Here is a tiny trained network, its code and every weight. The questions are about switching its units off for an input and a class, where a switched-off unit gives its printed mean instead of its output.

import numpy as np


def w(rows, s, z=0):
    codes = np.array(rows[::2]) - 128.0
    scale = np.full(codes.shape[1], s)
    scale[-1] = z or s
    return codes * scale


def norm(h):
    return h / np.sqrt((h * h).mean(-1, keepdims=True) + 1e-5)


def f(y):
    return y / 2 * (1 + np.tanh(0.7978845608 * (y + 0.044715 * y**3)))


def log_softmax(a):
    a = a - a.max(-1, keepdims=True)
    return a - np.log(np.exp(a).sum(-1, keepdims=True))


def net(x, mask):
    res = np.array(x, float).reshape(1, 6) / 4 @ E
    u = 0
    for l in range(2):
        y = f(norm(res) @ A[l][:, :-1].T + A[l][:, -1])
        res = res + np.where(mask[u : u + 10], y, B[l][:, -1]) @ B[l][:, :-1]
        u += 10
    return log_softmax(norm(res)[-1] @ U[:, :-1].T + U[:, -1])


A, B = {}, {}
E = w([
[129,125,132,122],'x0',
[125,132,126,131],'x1',
[58,33,138,166],'x2',
[118,130,146,115],'x3',
[96,156,139,139],'x4',
[203,104,254,200],'x5',
],0.0094)
A[0] = w([
[217,162,200,162,115],'0.n0',
[64,32,144,183,185],'0.n1',
[143,147,206,118,215],'0.n2',
[126,180,185,255,195],'0.n3',
[176,143,44,63,169],'0.n4',
[205,174,85,194,99],'0.n5',
[195,188,203,150,57],'0.n6',
[153,57,204,250,2],'0.n7',
[110,86,79,195,101],'0.n8',
[99,119,140,165,47],'0.n9',
],0.0098,0.0034)
B[0] = w([
[160,97,57,131,254],'0.n0',
[84,90,145,72,233],'0.n1',
[171,136,83,109,211],'0.n2',
[169,118,118,86,241],'0.n3',
[95,169,168,129,225],'0.n4',
[142,145,122,145,167],'0.n5',
[112,94,28,142,221],'0.n6',
[141,151,250,81,246],'0.n7',
[87,118,143,129,150],'0.n8',
[139,104,136,132,121],'0.n9',
],0.013,0.0058)
A[1] = w([
[49,112,33,159,72],'1.n0',
[222,137,130,154,89],'1.n1',
[15,135,156,97,218],'1.n2',
[141,194,48,186,96],'1.n3',
[13,106,203,89,18],'1.n4',
[11,18,80,122,4],'1.n5',
[104,151,113,48,197],'1.n6',
[51,100,160,89,20],'1.n7',
[195,211,120,78,242],'1.n8',
[118,255,52,116,186],'1.n9',
],0.01,0.0038)
B[1] = w([
[184,47,168,118,165],'1.n0',
[115,131,2,142,166],'1.n1',
[181,132,94,143,252],'1.n2',
[99,101,185,119,170],'1.n3',
[132,145,76,134,204],'1.n4',
[65,57,46,167,185],'1.n5',
[86,129,178,216,218],'1.n6',
[127,87,77,195,166],'1.n7',
[74,195,111,189,246],'1.n8',
[149,150,218,114,254],'1.n9',
],0.0083,0.0073)
U = w([
[83,251,173,168,254],'0',
[35,69,53,173,111],'1',
[223,173,21,120,91],'2',
[159,83,231,59,55],'3',
],0.017,0.00078)

Each question gives the input, the list of numbers given to net, and the class t.
The units are the neurons (one row each of A and B). Each row of codes is followed by its name. A weight is (code - 128) times the scale printed after its matrix; where a second scale follows, it is the last column's (A, B and U).
mask holds one flag per neuron, layer by layer. A switched-off neuron (its flag False) gives its mean, the last column of its row in B, instead of its output. The means were averaged over made-up inputs and are rounded, as every weight is.
A unit's drop is (log p(t) with every unit on - log p(t) with that unit switched off) / (log p(t) with every unit on - log p(t) with every unit switched off).
most important unit: the unit with the biggest drop
top k neurons: the k neurons with the biggest drops, biggest first
top k neurons in layer l: the k neurons of layer l with the biggest drops, biggest first
drop of u: that unit's drop, to one decimal
input [-7,7,-5,-2,-5,0], class 0: most important unit -> 0.n4
input [6,5,0,-1,-8,-7], class 0: top 2 neurons in layer 0 -> [0.n4, 0.n6]
input [-4,3,7,6,4,1], class 3: top 4 neurons -> [0.n7, 0.n6, 0.n0, 1.n8]
input [2,1,0,-2,4,8], class 2: top 2 neurons -> [0.n0, 0.n6]
input [4,-4,8,7,3,1], class 3: top 2 neurons -> [0.n7, 0.n6]
input [4,2,-6,8,8,1], class 2: top 3 neurons -> [0.n7, 0.n6, 0.n2]
input [4,5,0,-8,7,8], class 2: top 3 neurons -> [0.n0, 0.n6, 1.n1]
input [1,7,0,6,-2,-7], class 0: top 3 neurons in layer 0 -> [0.n6, 0.n1, 0.n4]
input [-2,4,-5,3,6,1], class 2: drop of 0.n0 -> 0.1
input [-2,2,-1,0,8,5], class 2: drop of 1.n3 -> 0.0
input [4,-3,5,-6,8,2], class 3: drop of 0.n7 -> 0.3
input [6,-3,5,2,6,3], class 3: drop of 0.n7 -> 0.1
